Below are the code and all the weights of a small trained network. Each question names an input and a target symbol and asks about switching units off, where a switched-off unit gives its printed mean instead of its output.

import numpy as np


def w(rows, s, z=0):
    codes = np.array(rows[::2]) - 128.0
    scale = np.full(codes.shape[1], s)
    scale[-1] = z or s
    return codes * scale


def norm(h):
    return h / np.sqrt((h * h).mean(-1, keepdims=True) + 1e-5)


def f(y):
    return np.maximum(y, 0)


def softmax(a):
    e = np.exp(a - a.max(-1, keepdims=True))
    return e / e.sum(-1, keepdims=True)


def log_softmax(a):
    a = a - a.max(-1, keepdims=True)
    return a - np.log(np.exp(a).sum(-1, keepdims=True))


def net(x, mask):
    ids = ['ΔΛαζμξω'.index(c) for c in x.split()]
    T = len(ids)
    res = E[ids] + P[:T]
    r = norm(res)
    for j in range(2):
        rows = slice(2 * j, 2 * j + 2)
        q, k, v = (r @ M[0][rows].T for M in (Q, K, V))
        z = softmax(np.where(np.tri(T) > 0, q @ k.T / 2**0.5, -1e9)) @ v
        o = O[0][rows]
        res = res + np.where(mask[j], z, o[:, -1]) @ o[:, :-1]
    y = f(norm(res) @ A[0][:, :-1].T + A[0][:, -1])
    res = res + np.where(mask[2:10], y, B[0][:, -1]) @ B[0][:, :-1]
    return log_softmax(norm(res)[-1] @ U[:, :-1].T + U[:, -1])


Q, K, V, O, A, B = {}, {}, {}, {}, {}, {}
E = w([
[247,116,117,99,76,104,146],'Δ',
[52,185,90,36,109,151,87],'Λ',
[50,178,40,131,119,136,143],'α',
[150,47,151,117,167,115,169],'ζ',
[158,143,97,167,83,126,158],'μ',
[125,154,188,138,107,101,115],'ξ',
[147,160,219,139,5,53,139],'ω',
],0.022)
P = w([
[137,112,91,144,85,98,39],'0',
[131,127,161,146,154,122,89],'1',
[88,144,184,195,168,43,144],'2',
[139,61,93,104,125,117,207],'3',
[51,114,102,88,117,169,93],'4',
[154,108,72,136,151,105,141],'5',
[115,250,200,116,163,90,127],'6',
[119,141,175,94,71,108,156],'7',
],0.011)
Q[0] = w([
[84,140,155,135,173,139,147],'head 0',
[104,81,132,219,203,192,97],'head 0',
[58,108,125,48,129,125,148],'head 1',
[116,142,121,180,139,173,2],'head 1',
],0.0084)
K[0] = w([
[183,156,160,179,117,130,151],'head 0',
[169,116,129,122,68,94,77],'head 0',
[77,148,182,212,109,94,127],'head 1',
[149,1,103,110,91,134,76],'head 1',
],0.011)
V[0] = w([
[62,202,141,139,156,181,123],'head 0',
[141,169,65,127,88,131,170],'head 0',
[168,86,126,79,171,125,83],'head 1',
[105,112,86,6,126,113,96],'head 1',
],0.011)
O[0] = w([
[73,186,106,174,7,106,51,5],'head 0',
[145,180,201,193,21,186,153,233],'head 0',
[114,131,68,112,157,185,96,18],'head 1',
[73,125,126,192,126,149,47,3],'head 1',
],0.012,0.0048)
A[0] = w([
[81,126,203,120,216,115,107,45],'neuron 0',
[141,90,97,205,2,38,170,251],'neuron 1',
[117,152,177,116,184,168,127,42],'neuron 2',
[143,175,128,159,140,16,128,193],'neuron 3',
[103,229,210,120,144,131,73,125],'neuron 4',
[89,184,93,60,86,104,138,112],'neuron 5',
[98,215,184,10,80,149,210,186],'neuron 6',
[171,99,55,102,63,152,190,134],'neuron 7',
],0.0072,0.0019)
B[0] = w([
[120,131,20,144,80,181,149,142],'neuron 0',
[8,218,184,2,83,138,9,254],'neuron 1',
[127,128,153,210,121,193,167,136],'neuron 2',
[60,203,131,106,136,89,212,183],'neuron 3',
[108,155,63,178,70,235,134,162],'neuron 4',
[53,92,158,99,37,254,237,157],'neuron 5',
[40,62,132,49,77,199,224,250],'neuron 6',
[89,190,195,146,201,172,142,200],'neuron 7',
],0.0065,0.0088)
U = w([
[179,116,183,199,137,233,154,244],'Δ',
[128,117,126,176,97,133,58,252],'Λ',
[141,125,223,171,92,129,94,45],'α',
[89,140,173,33,233,158,79,211],'ζ',
[190,123,213,141,1,163,238,79],'μ',
[128,188,114,37,136,39,162,39],'ξ',
[137,111,245,123,113,76,124,85],'ω',
],0.0063,0.0027)

Each question gives the input, a string of symbols that net reads in full, and the target symbol t.
The units are the heads (2 rows each of Q, K, V and O) and the neurons (one row each of A and B). Each row of codes is followed by its name. A weight is (code - 128) times the scale printed after its matrix; where a second scale follows, it is the last column's (O, A, B and U).
mask holds one flag per unit, heads first, then neurons. A switched-off unit (its flag False) gives its mean, the last column of its rows in O or B, instead of its output. The means were averaged over made-up inputs and are rounded, as every weight is.
A unit's drop is (log p(t) with every unit on - log p(t) with that unit switched off) / (log p(t) with every unit on - log p(t) with every unit switched off).
The circuit of an input: a set's keep is (log p(t) with only the set's units on - log p(t) with every unit switched off) / (log p(t) with every unit on - log p(t) with every unit switched off). Starting from all 10 units, units are removed one at a time, each time the one whose removal leaves the highest keep (on an exact tie, the one counted first), for as long as the keep stays at least 0.8.
units of the circuit, in order: the units of the circuit, biggest drop first
k most important neurons: the k neurons with the biggest drops, biggest first
which heads matter: for each layer, one digit per head in row order, 1 if its drop is at least 0.15 and else 0, layers parted by /
drop when u is switched off: that unit's drop, to one decimal
input Δ Δ ζ Δ Δ Δ ζ μ, target ζ: units of the circuit, in order : head 0
input Δ Δ Δ, target Δ: units of the circuit, in order : head 0; head 1; neuron 1
input Δ Λ Λ, target Λ: units of the circuit, in order : head 1; head 0
input μ μ μ μ α μ α, target μ: units of the circuit, in order : head 0; head 1
input ζ μ ξ μ ξ Λ, target μ: units of the circuit, in order : neuron 5; neuron 1
input μ μ Δ μ α, target μ: units of the circuit, in order : head 0; neuron 1
input ζ μ ω Δ ξ, target Δ: which heads matter : 01
input ζ ξ μ, target ξ: which heads matter : 10
input Δ Δ ξ, target Δ: 3 most important neurons : neuron 1; neuron 0; neuron 2
input ω Δ μ, target Δ: 2 most important neurons : neuron 1; neuron 6
input Δ ζ Δ, target ζ: drop when neuron 1 is switched off : -0.1
input ω μ ω Δ ζ ξ, target ζ: drop when neuron 0 is switched off : -0.1
input ξ ξ μ, target ξ: drop when head 0 is switched off : 0.4
input ξ ξ ξ ξ, target ξ: units of the circuit, in order : head 0
